Below is a small trained network, with its code and all its weights. Each question gives an input and a class and asks what happens when units are switched off, that is, made to give their printed mean instead of their output.

import numpy as np


def w(rows, s, z=0):
    codes = np.array(rows[::2]) - 128.0
    scale = np.full(codes.shape[1], s)
    scale[-1] = z or s
    return codes * scale


def norm(h):
    return h / np.sqrt((h * h).mean(-1, keepdims=True) + 1e-5)


def f(y):
    return np.maximum(y, 0)


def log_softmax(a):
    a = a - a.max(-1, keepdims=True)
    return a - np.log(np.exp(a).sum(-1, keepdims=True))


def net(x, mask):
    res = np.array(x, float).reshape(1, 7) / 4 @ E
    u = 0
    for l in range(3):
        y = f(norm(res) @ A[l][:, :-1].T + A[l][:, -1])
        res = res + np.where(mask[u : u + 4], y, B[l][:, -1]) @ B[l][:, :-1]
        u += 4
    return log_softmax(norm(res)[-1] @ U[:, :-1].T + U[:, -1])


A, B = {}, {}
E = w([
[105,151,107,137,132,133,145],'x0',
[145,149,115,114,142,166,119],'x1',
[158,94,1,180,111,94,78],'x2',
[131,136,123,118,126,137,123],'x3',
[125,127,131,123,128,121,125],'x4',
[130,16,84,62,176,130,220],'x5',
[134,113,151,104,127,110,102],'x6',
],0.0072)
A[0] = w([
[163,164,101,124,129,35,141,8],'L0N1',
[101,76,32,185,128,136,25,60],'L0N2',
[95,238,254,54,124,146,149,127],'L0N3',
[195,96,53,52,230,54,202,43],'L0N4',
],0.0049,0.0017)
B[0] = w([
[110,74,97,133,73,106,105,135],'L0N1',
[192,158,136,53,173,59,83,187],'L0N2',
[163,132,141,143,160,113,187,253],'L0N3',
[1,109,109,111,108,178,128,203],'L0N4',
],0.0082,0.0061)
A[1] = w([
[224,87,152,147,176,100,22,253],'L1N1',
[154,254,164,222,70,114,9,40],'L1N2',
[190,145,6,55,64,75,84,11],'L1N3',
[186,121,64,197,172,125,85,79],'L1N4',
],0.0063,0.0011)
B[1] = w([
[46,158,130,160,136,130,158,192],'L1N1',
[37,12,87,83,123,176,103,254],'L1N2',
[203,168,222,139,140,84,144,203],'L1N3',
[174,137,158,145,133,96,100,169],'L1N4',
],0.011,0.0065)
A[2] = w([
[61,126,115,92,73,187,88,203],'L2N1',
[151,118,198,122,148,75,141,250],'L2N2',
[134,148,86,167,209,34,68,87],'L2N3',
[132,209,254,110,108,171,211,63],'L2N4',
],0.0073,0.0012)
B[2] = w([
[133,57,88,63,146,163,132,222],'L2N1',
[187,159,102,174,118,186,117,215],'L2N2',
[207,250,185,167,132,122,218,185],'L2N3',
[200,191,104,193,68,48,79,253],'L2N4',
],0.011,0.0066)
U = w([
[208,254,194,116,120,132,139,2],'0',
[54,38,126,60,180,194,98,254],'1',
],0.0095,0.00092)

Each question gives the input, the list of numbers given to net, and the class t.
The units are the neurons (one row each of A and B). Each row of codes is followed by its name. A weight is (code - 128) times the scale printed after its matrix; where a second scale follows, it is the last column's (A, B and U).
mask holds one flag per neuron, layer by layer. A switched-off neuron (its flag False) gives its mean, the last column of its row in B, instead of its output. The means were averaged over made-up inputs and are rounded, as every weight is.
A unit's drop is (log p(t) with every unit on - log p(t) with that unit switched off) / (log p(t) with every unit on - log p(t) with every unit switched off).
The circuit of an input: a set's keep is (log p(t) with only the set's units on - log p(t) with every unit switched off) / (log p(t) with every unit on - log p(t) with every unit switched off). Starting from all 12 units, units are removed one at a time, each time the one whose removal leaves the highest keep (on an exact tie, the one counted first), for as long as the keep stays at least 0.8.
units of the circuit, in order: the units of the circuit, biggest drop first
k most important neurons: the k neurons with the biggest drops, biggest first
drop when u is switched off: that unit's drop, to one decimal
input [-2,-8,1,7,-1,-6,-2], class 1: units of the circuit, in order -> [L1N2]
input [8,-4,5,-6,7,5,5], class 0: 4 most important neurons -> [L1N2 L0N2 L1N3 L2N3]
input [8,-2,-7,-4,-4,-8,2], class 1: 2 most important neurons -> [L1N2 L1N3]
input [5,-6,-7,-4,-1,6,6], class 0: 2 most important neurons -> [L1N2 L2N4]
input [-3,-1,-6,3,-5,-8,-2], class 1: 2 most important neurons -> [L1N2 L1N3]
input [-7,8,-8,6,2,7,3], class 0: 3 most important neurons -> [L1N2 L2N4 L2N1]
input [-6,-6,-6,-4,-3,-7,4], class 1: 3 most important neurons -> [L1N2 L1N3 L2N3]
input [-4,0,7,5,-1,6,-4], class 0: drop when L1N3 is switched off -> 0.1
input [8,-7,-5,7,0,-7,-2], class 1: 2 most important neurons -> [L1N2 L1N3]
input [3,5,-2,-7,-1,-7,1], class 1: drop when L1N2 is switched off -> 0.7
input [8,-7,7,-5,-6,5,-1], class 0: drop when L1N2 is switched off -> 0.3
input [7,1,1,5,4,2,6], class 1: drop when L0N4 is switched off -> 6.5
